Below is a small trained network, with its code and all its weights. Each question gives an input and a class and asks what happens when units are switched off, that is, made to give their printed mean instead of their output.

import numpy as np


def w(rows, s, z=0):
    codes = np.array(rows[::2]) - 128.0
    scale = np.full(codes.shape[1], s)
    scale[-1] = z or s
    return codes * scale


def norm(h):
    return h / np.sqrt((h * h).mean(-1, keepdims=True) + 1e-5)


def f(y):
    return np.maximum(y, 0)


def log_softmax(a):
    a = a - a.max(-1, keepdims=True)
    return a - np.log(np.exp(a).sum(-1, keepdims=True))


def net(x, mask):
    res = np.array(x, float).reshape(1, 8) / 4 @ E
    u = 0
    for l in range(3):
        y = f(norm(res) @ A[l][:, :-1].T + A[l][:, -1])
        res = res + np.where(mask[u : u + 7], y, B[l][:, -1]) @ B[l][:, :-1]
        u += 7
    return log_softmax(norm(res)[-1] @ U[:, :-1].T + U[:, -1])


A, B = {}, {}
E = w([
[167,148,254,206,178,145,115],'x0',
[124,126,130,132,129,126,128],'x1',
[124,110,138,122,139,136,132],'x2',
[131,140,121,136,120,120,124],'x3',
[92,183,73,114,245,141,42],'x4',
[133,151,117,135,116,115,124],'x5',
[130,131,126,127,128,126,127],'x6',
[138,104,125,135,55,174,12],'x7',
],0.0059)
A[0] = w([
[129,111,156,124,95,139,10,15],'0.n0',
[171,145,167,159,110,144,126,94],'0.n1',
[142,148,89,159,213,142,78,2],'0.n2',
[112,120,140,151,111,139,69,55],'0.n3',
[110,133,67,84,138,111,123,144],'0.n4',
[171,181,186,160,177,159,104,22],'0.n5',
[149,165,128,128,227,49,189,86],'0.n6',
],0.011,0.0032)
B[0] = w([
[209,219,80,185,191,160,192,238],'0.n0',
[117,72,181,136,140,51,141,204],'0.n1',
[79,176,238,67,62,154,119,211],'0.n2',
[131,88,126,162,74,242,183,183],'0.n3',
[87,59,116,199,134,118,94,230],'0.n4',
[57,1,67,144,184,36,110,225],'0.n5',
[195,129,130,141,169,209,167,254],'0.n6',
],0.01,0.006)
A[1] = w([
[81,134,93,142,163,139,116,114],'1.n0',
[157,125,25,6,151,60,96,26],'1.n1',
[66,181,205,118,73,112,131,216],'1.n2',
[254,175,99,187,179,156,98,3],'1.n3',
[101,62,95,198,130,112,20,50],'1.n4',
[178,109,180,166,60,91,165,115],'1.n5',
[33,238,174,77,128,187,67,15],'1.n6',
],0.0074,0.0021)
B[1] = w([
[161,98,154,25,8,54,104,195],'1.n0',
[132,91,53,162,170,58,119,138],'1.n1',
[87,144,184,65,162,216,143,168],'1.n2',
[167,136,59,64,217,188,247,237],'1.n3',
[140,30,91,155,76,83,139,241],'1.n4',
[113,201,193,28,115,152,54,253],'1.n5',
[53,166,206,2,142,182,127,187],'1.n6',
],0.0055,0.0042)
A[2] = w([
[109,81,46,124,42,169,153,255],'2.n0',
[205,94,139,110,155,175,205,69],'2.n1',
[30,38,83,211,130,22,104,127],'2.n2',
[75,140,232,32,180,192,102,147],'2.n3',
[54,255,147,153,229,158,54,90],'2.n4',
[153,116,100,137,242,148,187,68],'2.n5',
[164,166,225,10,64,60,144,26],'2.n6',
],0.0069,0.0026)
B[2] = w([
[136,139,196,166,214,138,147,252],'2.n0',
[117,168,41,159,114,196,69,241],'2.n1',
[140,103,166,182,161,2,90,254],'2.n2',
[92,126,72,96,20,87,132,252],'2.n3',
[195,125,207,107,119,68,135,169],'2.n4',
[175,198,53,182,39,122,86,242],'2.n5',
[26,189,127,10,132,102,28,198],'2.n6',
],0.0076,0.0056)
U = w([
[202,194,79,166,144,192,180,219],'0',
[116,50,145,169,177,5,123,144],'1',
[57,189,174,2,97,95,108,6],'2',
],0.017,0.0013)

Each question gives the input, the list of numbers given to net, and the class t.
The units are the neurons (one row each of A and B). Each row of codes is followed by its name. A weight is (code - 128) times the scale printed after its matrix; where a second scale follows, it is the last column's (A, B and U).
mask holds one flag per neuron, layer by layer. A switched-off neuron (its flag False) gives its mean, the last column of its row in B, instead of its output. The means were averaged over made-up inputs and are rounded, as every weight is.
A unit's drop is (log p(t) with every unit on - log p(t) with that unit switched off) / (log p(t) with every unit on - log p(t) with every unit switched off).
The circuit of an input: a set's keep is (log p(t) with only the set's units on - log p(t) with every unit switched off) / (log p(t) with every unit on - log p(t) with every unit switched off). Starting from the 12 units with the biggest drops (on a tie, the unit counted first), units are removed one at a time, each time the one whose removal leaves the highest keep (on an exact tie, the one counted first), for as long as the keep stays at least 0.8.
units of the circuit, in order: the units of the circuit, biggest drop first
most important unit: the unit with the biggest drop
top k neurons: the k neurons with the biggest drops, biggest first
top k neurons in layer l: the k neurons of layer l with the biggest drops, biggest first
drop of u: that unit's drop, to one decimal
input [6,4,-5,6,-7,-5,-4,-5], class 2: most important unit	0.n0
input [6,-1,7,4,8,-7,8,-7], class 2: top 2 neurons	[0.n2; 0.n0]
input [8,-8,8,-7,-2,5,-4,-8], class 0: top 2 neurons	[0.n6; 0.n4]
input [-6,-7,-7,3,-8,-8,-1,-7], class 2: top 2 neurons	[0.n5; 0.n0]
input [1,4,-2,-6,8,-7,6,-6], class 2: top 2 neurons	[0.n2; 0.n0]
input [1,7,7,-6,-8,4,5,-6], class 2: units of the circuit, in order	[1.n5; 2.n6]
input [3,2,4,-7,-5,2,-2,-4], class 2: top 3 neurons	[0.n0; 1.n5; 2.n6]
input [0,-1,-6,-2,-4,0,-7,-5], class 0: top 2 neurons	[0.n6; 0.n2]
input [-1,-5,1,-3,-5,-4,-4,-4], class 2: top 4 neurons	[0.n0; 0.n5; 1.n5; 2.n6]
input [-5,8,-8,0,-4,-5,2,-5], class 0: top 4 neurons in layer 0	[0.n5; 0.n2; 0.n1; 0.n6]
input [4,3,-1,0,8,3,7,-6], class 2: top 3 neurons	[0.n2; 0.n0; 2.n3]
input [-5,-2,8,-7,-1,6,0,6], class 0: top 2 neurons	[0.n0; 0.n5]
input [3,5,-1,2,-4,-7,-1,6], class 0: drop of 0.n0	1.9
input [-5,-5,-4,-8,4,4,-6,1], class 1: units of the circuit, in order	[0.n4]
input [3,2,8,2,2,3,4,8], class 0: drop of 0.n0	4.3
input [0,0,-3,6,8,-4,-4,0], class 2: drop of 0.n2	4.2
input [0,7,5,-3,0,4,8,4], class 0: drop of 0.n2	0.0
